Below is a small trained network, with its code and all its weights. Each question gives an input and a class and asks what happens when units are switched off, that is, made to give their printed mean instead of their output.

import numpy as np


def w(rows, s, z=0):
    codes = np.array(rows[::2]) - 128.0
    scale = np.full(codes.shape[1], s)
    scale[-1] = z or s
    return codes * scale


def norm(h):
    return h / np.sqrt((h * h).mean(-1, keepdims=True) + 1e-5)


def f(y):
    return np.maximum(y, 0)


def log_softmax(a):
    a = a - a.max(-1, keepdims=True)
    return a - np.log(np.exp(a).sum(-1, keepdims=True))


def net(x, mask):
    res = np.array(x, float).reshape(1, 7) / 4 @ E
    u = 0
    for l in range(2):
        y = f(norm(res) @ A[l][:, :-1].T + A[l][:, -1])
        res = res + np.where(mask[u : u + 11], y, B[l][:, -1]) @ B[l][:, :-1]
        u += 11
    return log_softmax(norm(res)[-1] @ U[:, :-1].T + U[:, -1])


A, B = {}, {}
E = w([
[140,42,131,118,101,116,150,158,141,114],'x0',
[182,107,93,210,92,143,58,103,156,54],'x1',
[70,254,128,193,249,151,136,56,107,107],'x2',
[151,53,99,112,162,82,206,164,173,197],'x3',
[105,112,139,108,66,159,247,109,116,157],'x4',
[30,59,164,151,111,203,101,111,227,160],'x5',
[148,109,88,72,212,205,97,97,37,143],'x6',
],0.0064)
A[0] = w([
[149,195,127,129,131,111,178,124,72,172,55],'0.n0',
[174,116,74,77,239,83,138,165,130,169,136],'0.n1',
[135,117,117,165,117,110,82,117,159,104,56],'0.n2',
[181,139,68,85,220,87,123,149,136,131,33],'0.n3',
[167,226,154,146,147,131,100,133,67,98,38],'0.n4',
[65,159,125,152,180,179,179,98,130,146,148],'0.n5',
[109,151,196,151,83,64,198,254,166,183,116],'0.n6',
[96,154,84,69,155,120,83,118,116,95,5],'0.n7',
[162,67,96,98,120,168,149,136,106,114,7],'0.n8',
[134,86,155,182,119,121,72,110,227,167,90],'0.n9',
[39,101,178,129,148,220,103,173,125,193,54],'0.n10',
],0.0098,0.003)
B[0] = w([
[131,149,83,173,86,123,69,122,131,212,198],'0.n0',
[222,83,254,186,155,65,126,181,152,85,219],'0.n1',
[191,106,160,148,100,127,126,95,100,151,161],'0.n2',
[128,176,174,184,148,104,163,202,41,153,185],'0.n3',
[173,149,28,116,180,137,99,122,156,79,204],'0.n4',
[75,203,189,132,87,213,167,134,179,202,216],'0.n5',
[173,44,181,80,163,90,158,81,170,138,254],'0.n6',
[95,60,91,165,130,88,147,87,72,73,151],'0.n7',
[187,152,94,87,161,161,164,231,146,223,163],'0.n8',
[110,166,148,189,84,210,69,195,30,151,202],'0.n9',
[41,95,186,75,49,149,19,50,70,99,203],'0.n10',
],0.0079,0.0087)
A[1] = w([
[138,87,140,38,100,68,201,67,196,132,52],'1.n0',
[98,77,183,148,76,95,144,108,166,165,80],'1.n1',
[112,134,102,153,223,41,135,155,159,67,3],'1.n2',
[65,162,99,204,135,141,78,114,114,58,120],'1.n3',
[47,255,107,213,180,159,216,108,155,168,32],'1.n4',
[165,129,26,161,154,152,97,169,86,57,91],'1.n5',
[129,91,129,196,93,93,169,152,118,111,68],'1.n6',
[169,155,94,180,123,49,123,154,92,162,145],'1.n7',
[134,172,133,139,219,120,121,100,97,183,201],'1.n8',
[76,117,175,54,137,202,138,133,137,182,171],'1.n9',
[93,89,102,125,88,169,102,169,148,152,134],'1.n10',
],0.0098,0.0042)
B[1] = w([
[181,64,42,38,119,2,175,70,206,152,207],'1.n0',
[167,190,147,110,241,114,165,145,151,142,227],'1.n1',
[96,85,124,131,191,110,161,122,32,85,161],'1.n2',
[175,140,117,115,60,68,115,95,125,157,209],'1.n3',
[174,145,87,21,103,225,59,179,228,179,225],'1.n4',
[80,157,62,107,192,122,168,93,168,125,201],'1.n5',
[159,115,166,156,128,146,124,157,63,113,165],'1.n6',
[37,137,158,125,105,162,98,165,157,142,237],'1.n7',
[206,119,166,176,89,95,153,205,117,123,233],'1.n8',
[88,91,116,125,176,51,170,89,148,61,255],'1.n9',
[72,127,117,133,143,162,215,140,71,120,192],'1.n10',
],0.0093,0.0075)
U = w([
[6,109,192,99,144,182,161,78,147,133,81],'0',
[122,69,74,134,115,182,193,148,94,130,103],'1',
[151,196,82,119,92,185,79,107,191,149,206],'2',
[143,151,69,159,176,66,134,68,99,57,15],'3',
[56,118,138,183,71,152,74,75,66,104,78],'4',
[143,183,69,146,171,126,126,165,115,141,3],'5',
[179,118,206,186,143,112,140,192,106,149,210],'6',
[146,73,131,83,134,58,189,84,185,158,222],'7',
],0.019,0.0031)

Each question gives the input, the list of numbers given to net, and the class t.
The units are the neurons (one row each of A and B). Each row of codes is followed by its name. A weight is (code - 128) times the scale printed after its matrix; where a second scale follows, it is the last column's (A, B and U).
mask holds one flag per neuron, layer by layer. A switched-off neuron (its flag False) gives its mean, the last column of its row in B, instead of its output. The means were averaged over made-up inputs and are rounded, as every weight is.
A unit's drop is (log p(t) with every unit on - log p(t) with that unit switched off) / (log p(t) with every unit on - log p(t) with every unit switched off).
The circuit of an input: a set's keep is (log p(t) with only the set's units on - log p(t) with every unit switched off) / (log p(t) with every unit on - log p(t) with every unit switched off). Starting from the 12 units with the biggest drops (on a tie, the unit counted first), units are removed one at a time, each time the one whose removal leaves the highest keep (on an exact tie, the one counted first), for as long as the keep stays at least 0.8.
units of the circuit, in order: the units of the circuit, biggest drop first
most important unit: the unit with the biggest drop
k most important neurons: the k neurons with the biggest drops, biggest first
top k neurons in layer l: the k neurons of layer l with the biggest drops, biggest first
drop of u: that unit's drop, to one decimal
input [-2,0,5,1,-2,3,3], class 2: most important unit : 1.n4
input [1,7,-8,-3,-2,1,-2], class 4: units of the circuit, in order : [0.n9 0.n1 1.n4]
input [-3,7,-6,-8,7,2,1], class 4: 4 most important neurons : [0.n6 1.n4 1.n0 0.n1]
input [-6,-1,-1,-3,-8,-2,-6], class 3: 2 most important neurons : [0.n4 0.n5]
input [-3,-5,4,-2,-1,0,5], class 2: units of the circuit, in order : [1.n4 0.n5]
input [-7,3,-8,5,0,7,8], class 0: top 2 neurons in layer 0 : [0.n10 0.n4]
input [5,1,-8,-2,1,3,4], class 1: units of the circuit, in order : [0.n6 1.n10]
input [-6,-5,-4,-8,-3,-7,1], class 3: top 2 neurons in layer 1 : [1.n4 1.n5]
input [-7,7,-8,-2,0,-6,8], class 5: 3 most important neurons : [0.n8 1.n5 1.n9]
input [7,-4,-7,-2,-6,8,-7], class 0: top 2 neurons in layer 0 : [0.n9 0.n1]
input [-5,-6,-7,-7,-5,-3,-4], class 7: top 2 neurons in layer 0 : [0.n9 0.n6]
input [3,-1,4,-8,1,-2,8], class 2: 3 most important neurons : [0.n5 0.n6 1.n4]
input [1,2,7,4,-8,6,4], class 6: 3 most important neurons : [1.n8 0.n1 0.n3]
input [4,-3,-1,-5,2,0,7], class 0: units of the circuit, in order : [0.n10]
input [7,0,-7,1,3,7,4], class 0: units of the circuit, in order : [0.n9 0.n10 1.n0]
input [-2,4,-2,-7,6,-3,6], class 3: 3 most important neurons : [1.n4 1.n5 0.n5]
input [6,5,-6,3,-3,7,-4], class 6: 2 most important neurons : [0.n9 1.n1]
input [0,2,-3,-5,2,-4,5], class 5: top 2 neurons in layer 0 : [0.n8 0.n10]
input [-1,-2,-5,-8,-7,1,-4], class 4: top 3 neurons in layer 1 : [1.n4 1.n1 1.n0]
input [-8,3,7,6,1,0,7], class 2: units of the circuit, in order : [1.n4]
input [6,7,0,-1,-6,-2,-2], class 4: top 3 neurons in layer 1 : [1.n4 1.n1 1.n0]
input [-7,5,0,-2,-7,3,4], class 3: top 3 neurons in layer 0 : [0.n7 0.n5 0.n0]
input [-6,-1,-1,4,-5,6,-4], class 0: top 2 neurons in layer 0 : [0.n9 0.n6]
input [-5,6,-2,-8,0,-5,3], class 3: 2 most important neurons : [1.n4 0.n5]
input [-4,0,0,-8,-5,0,-4], class 3: 3 most important neurons : [0.n5 0.n4 1.n4]
input [4,-2,-4,8,-7,0,-4], class 6: top 3 neurons in layer 0 : [0.n9 0.n1 0.n3]
input [-2,0,-5,6,-3,3,6], class 6: most important neuron : [0.n1]
input [-7,-4,0,6,1,7,6], class 0: drop of 0.n10 : 0.2
